Below is a small trained network, with its code and all its weights. Each question gives an input and a class and asks what happens when units are switched off, that is, made to give their printed mean instead of their output.

import numpy as np


def w(rows, s, z=0):
    codes = np.array(rows[::2]) - 128.0
    scale = np.full(codes.shape[1], s)
    scale[-1] = z or s
    return codes * scale


def norm(h):
    return h / np.sqrt((h * h).mean(-1, keepdims=True) + 1e-5)


def f(y):
    return y / 2 * (1 + np.tanh(0.7978845608 * (y + 0.044715 * y**3)))


def log_softmax(a):
    a = a - a.max(-1, keepdims=True)
    return a - np.log(np.exp(a).sum(-1, keepdims=True))


def net(x, mask):
    res = np.array(x, float).reshape(1, 3) / 4 @ E
    u = 0
    for l in range(4):
        y = f(norm(res) @ A[l][:, :-1].T + A[l][:, -1])
        res = res + np.where(mask[u : u + 5], y, B[l][:, -1]) @ B[l][:, :-1]
        u += 5
    return log_softmax(norm(res)[-1] @ U[:, :-1].T + U[:, -1])


A, B = {}, {}
E = w([
[168,225,186,218,86,189,223,244],'x0',
[159,218,234,149,226,3,137,103],'x1',
[115,119,242,33,99,240,121,208],'x2',
],0.0083)
A[0] = w([
[150,54,120,155,125,150,111,127,112],'L0N1',
[39,108,113,2,212,92,46,82,3],'L0N2',
[219,224,154,189,144,93,174,91,138],'L0N3',
[65,99,61,118,136,172,142,102,142],'L0N4',
[82,174,124,103,114,205,203,221,165],'L0N5',
],0.0081,0.0025)
B[0] = w([
[102,166,96,109,141,108,132,124,149],'L0N1',
[250,164,160,138,128,123,105,122,253],'L0N2',
[99,119,96,137,217,120,179,138,244],'L0N3',
[73,82,74,64,127,138,145,119,191],'L0N4',
[120,126,157,149,135,199,81,122,249],'L0N5',
],0.015,0.0065)
A[1] = w([
[55,210,123,200,224,85,240,147,29],'L1N1',
[160,88,156,172,165,80,45,86,138],'L1N2',
[158,89,34,77,94,60,138,126,2],'L1N3',
[109,138,216,140,90,137,137,125,68],'L1N4',
[149,132,136,154,187,73,254,181,51],'L1N5',
],0.0088,0.0021)
B[1] = w([
[129,215,37,149,183,50,188,161,254],'L1N1',
[137,103,142,123,160,233,100,202,176],'L1N2',
[52,4,134,64,60,2,12,33,173],'L1N3',
[86,69,103,181,100,105,132,174,141],'L1N4',
[176,162,32,149,78,77,154,224,208],'L1N5',
],0.0098,0.0083)
A[2] = w([
[108,134,219,237,139,156,178,120,46],'L2N1',
[202,129,113,177,152,157,40,63,175],'L2N2',
[115,176,176,94,12,122,75,141,49],'L2N3',
[92,98,98,139,112,104,102,81,2],'L2N4',
[102,84,98,170,113,184,78,162,232],'L2N5',
],0.011,0.002)
B[2] = w([
[69,75,238,142,191,38,2,174,184],'L2N1',
[160,209,245,42,81,242,190,38,254],'L2N2',
[177,97,180,96,164,25,202,107,172],'L2N3',
[83,42,179,162,112,103,135,121,174],'L2N4',
[55,227,12,57,129,59,206,133,252],'L2N5',
],0.0075,0.0056)
A[3] = w([
[151,168,171,122,86,124,82,186,191],'L3N1',
[107,254,129,191,121,115,146,150,211],'L3N2',
[88,159,68,94,85,168,177,101,2],'L3N3',
[96,143,217,181,95,93,117,180,48],'L3N4',
[175,181,142,248,170,105,234,131,26],'L3N5',
],0.0097,0.00094)
B[3] = w([
[161,155,58,193,167,94,102,103,167],'L3N1',
[167,91,129,123,148,62,129,159,238],'L3N2',
[93,190,117,144,30,154,184,169,185],'L3N3',
[98,62,126,215,194,184,71,99,154],'L3N4',
[143,62,59,151,126,74,249,57,254],'L3N5',
],0.012,0.0072)
U = w([
[251,141,207,91,136,127,105,73,190],'0',
[167,132,84,181,189,40,222,159,251],'1',
[71,124,182,207,175,169,42,205,44],'2',
[44,172,109,102,35,189,213,193,81],'3',
[61,59,107,80,43,67,89,47,45],'4',
],0.013,0.0019)

Each question gives the input, the list of numbers given to net, and the class t.
The units are the neurons (one row each of A and B). Each row of codes is followed by its name. A weight is (code - 128) times the scale printed after its matrix; where a second scale follows, it is the last column's (A, B and U).
mask holds one flag per neuron, layer by layer. A switched-off neuron (its flag False) gives its mean, the last column of its row in B, instead of its output. The means were averaged over made-up inputs and are rounded, as every weight is.
A unit's drop is (log p(t) with every unit on - log p(t) with that unit switched off) / (log p(t) with every unit on - log p(t) with every unit switched off).
The circuit of an input: a set's keep is (log p(t) with only the set's units on - log p(t) with every unit switched off) / (log p(t) with every unit on - log p(t) with every unit switched off). Starting from the 12 units with the biggest drops (on a tie, the unit counted first), units are removed one at a time, each time the one whose removal leaves the highest keep (on an exact tie, the one counted first), for as long as the keep stays at least 0.8.
circuit, biggest first: the units of the circuit, biggest drop first
k most important neurons: the k neurons with the biggest drops, biggest first
top k neurons in layer l: the k neurons of layer l with the biggest drops, biggest first
drop when u is switched off: that unit's drop, to one decimal
input [5,1,2], class 2: 2 most important neurons	[L0N5; L2N1]
input [-4,1,-6], class 0: 2 most important neurons	[L0N2; L2N2]
input [-6,-4,-4], class 4: circuit, biggest first	[L1N3]
input [2,-3,-6], class 4: circuit, biggest first	[L1N3; L0N4; L0N5]
input [-2,-1,6], class 3: 4 most important neurons	[L2N5; L2N1; L1N4; L3N2]
input [-6,0,-8], class 4: 2 most important neurons	[L1N3; L0N5]
input [-6,-5,6], class 0: 2 most important neurons	[L0N2; L0N3]
input [-7,-1,1], class 0: drop when L0N2 is switched off	1.2
input [-5,0,2], class 0: drop when L0N2 is switched off	0.7
input [-3,-2,3], class 0: drop when L0N2 is switched off	0.9
input [2,-2,-1], class 3: drop when L3N2 is switched off	0.0
input [-4,-1,-4], class 4: top 2 neurons in layer 0	[L0N4; L0N5]
